Here is a tiny trained network, its code and every weight. The questions are about switching its units off for an input and a class, where a switched-off unit gives its printed mean instead of its output.

import numpy as np


def w(rows, s, z=0):
    codes = np.array(rows[::2]) - 128.0
    scale = np.full(codes.shape[1], s)
    scale[-1] = z or s
    return codes * scale


def f(y):
    return y / 2 * (1 + np.tanh(0.7978845608 * (y + 0.044715 * y**3)))


def log_softmax(a):
    a = a - a.max(-1, keepdims=True)
    return a - np.log(np.exp(a).sum(-1, keepdims=True))


def net(x, mask):
    res = np.array(x, float).reshape(1, 3) / 4 @ E
    y = f(res @ A[0][:, :-1].T + A[0][:, -1])
    res = res + np.where(mask, y, B[0][:, -1]) @ B[0][:, :-1]
    return log_softmax(res[-1] @ U[:, :-1].T + U[:, -1])


A, B = {}, {}
E = w([
[45,63,46,153,136,143,184,229,84,43],'x0',
[152,98,24,191,66,161,161,166,195,255],'x1',
[115,164,112,16,123,224,204,136,54,167],'x2',
],0.0062)
A[0] = w([
[143,122,69,153,124,146,132,135,140,188,107],'N0',
[92,125,38,165,121,132,157,193,109,24,113],'N1',
[128,133,133,69,127,164,158,135,98,164,112],'N2',
[120,114,87,166,133,150,135,146,145,198,123],'N3',
[137,122,76,167,129,123,132,135,137,236,137],'N4',
[151,140,168,115,132,121,108,88,138,181,103],'N5',
[142,144,172,126,114,120,101,80,129,185,122],'N6',
[129,139,118,66,121,164,152,136,110,149,97],'N7',
[135,121,138,208,124,91,103,113,156,100,154],'N8',
[132,158,167,113,135,115,112,82,144,185,120],'N9',
[131,125,163,251,130,77,93,135,161,111,108],'N10',
[135,146,165,117,118,111,105,79,156,172,127],'N11',
[131,131,192,73,140,108,110,99,101,41,141],'N12',
[123,135,131,43,132,166,156,134,113,170,104],'N13',
[125,136,137,107,128,114,118,131,125,117,156],'N14',
[123,141,117,46,124,157,156,134,115,158,164],'N15',
[123,131,168,88,150,125,110,110,111,52,94],'N16',
[119,126,140,127,129,137,124,108,125,148,254],'N17',
],0.011,0.0083)
B[0] = w([
[109,136,173,140,110,128,135,111,131,95,195],'N0',
[141,82,155,117,157,252,128,141,120,148,255],'N1',
[116,111,97,131,128,125,112,90,120,113,181],'N2',
[110,154,170,140,116,134,135,121,131,100,206],'N3',
[110,185,171,142,111,150,138,131,133,90,240],'N4',
[115,71,150,131,137,152,140,126,118,120,181],'N5',
[120,82,145,122,137,177,142,137,118,131,196],'N6',
[115,94,117,133,129,122,109,83,130,115,167],'N7',
[129,152,74,115,136,148,113,105,119,126,217],'N8',
[120,78,142,131,137,175,134,141,116,129,193],'N9',
[110,124,65,114,135,139,108,68,114,110,228],'N10',
[127,84,141,124,142,177,127,139,121,130,195],'N11',
[112,192,158,151,103,164,143,128,142,105,239],'N12',
[108,104,93,131,131,127,107,81,123,102,189],'N13',
[131,143,128,130,125,140,128,137,132,128,152],'N14',
[134,155,73,125,144,155,105,112,128,127,217],'N15',
[101,126,170,151,99,124,139,112,140,96,187],'N16',
[175,251,68,114,159,216,121,202,142,157,250],'N17',
],0.027,0.0074)
U = w([
[71,196,207,182,38,127,167,119,177,66,116],'0',
[112,115,10,102,158,113,46,21,95,107,125],'1',
[152,2,176,108,191,188,165,198,86,154,118],'2',
[246,216,71,102,141,103,129,245,177,188,253],'3',
[131,86,135,139,125,99,133,125,110,119,100],'4',
[119,65,142,115,114,94,147,114,127,143,98],'5',
[124,71,145,116,101,96,130,114,162,127,96],'6',
[121,102,142,119,110,74,129,120,125,135,102],'7',
],0.0085,0.0038)

Each question gives the input, the list of numbers given to net, and the class t.
The units are the neurons (one row each of A and B). Each row of codes is followed by its name. A weight is (code - 128) times the scale printed after its matrix; where a second scale follows, it is the last column's (A, B and U).
mask holds one flag per neuron, in row order. A switched-off neuron (its flag False) gives its mean, the last column of its row in B, instead of its output. The means were averaged over made-up inputs and are rounded, as every weight is.
A unit's drop is (log p(t) with every unit on - log p(t) with that unit switched off) / (log p(t) with every unit on - log p(t) with every unit switched off).
The circuit of an input: a set's keep is (log p(t) with only the set's units on - log p(t) with every unit switched off) / (log p(t) with every unit on - log p(t) with every unit switched off). Starting from the 12 units with the biggest drops (on a tie, the unit counted first), units are removed one at a time, each time the one whose removal leaves the highest keep (on an exact tie, the one counted first), for as long as the keep stays at least 0.8.
units of the circuit, in order: the units of the circuit, biggest drop first
unit that matters most: the unit with the biggest drop
k most important neurons: the k neurons with the biggest drops, biggest first
drop of u: that unit's drop, to one decimal
input [-4,-1,3], class 2: 2 most important neurons => (N10; N8)
input [-8,-6,4], class 2: unit that matters most => N9
input [-3,3,3], class 3: 3 most important neurons => (N10; N1; N12)
input [8,-8,8], class 0: 2 most important neurons => (N12; N16)
input [-7,-2,6], class 2: 3 most important neurons => (N9; N6; N10)
input [7,7,6], class 0: 3 most important neurons => (N4; N3; N0)
input [-2,3,-3], class 3: units of the circuit, in order => (N16; N13; N2)
input [-8,6,7], class 2: 2 most important neurons => (N6; N9)
input [-2,3,-1], class 3: 2 most important neurons => (N12; N16)
input [-8,-3,-8], class 1: 3 most important neurons => (N10; N8; N1)
input [-7,3,8], class 1: 2 most important neurons => (N13; N15)
input [-6,6,-7], class 1: 2 most important neurons => (N10; N8)
input [0,7,6], class 0: 3 most important neurons => (N4; N3; N0)
input [-2,0,0], class 3: unit that matters most => N1
input [7,-8,8], class 0: 4 most important neurons => (N12; N16; N10; N8)
input [4,6,8], class 1: 2 most important neurons => (N15; N13)
input [-7,6,-4], class 2: drop of N9 => 1.0
input [0,1,-6], class 1: drop of N10 => 0.3
input [2,-3,-1], class 3: drop of N0 => 0.2
input [8,-5,-3], class 2: units of the circuit, in order => (N1)
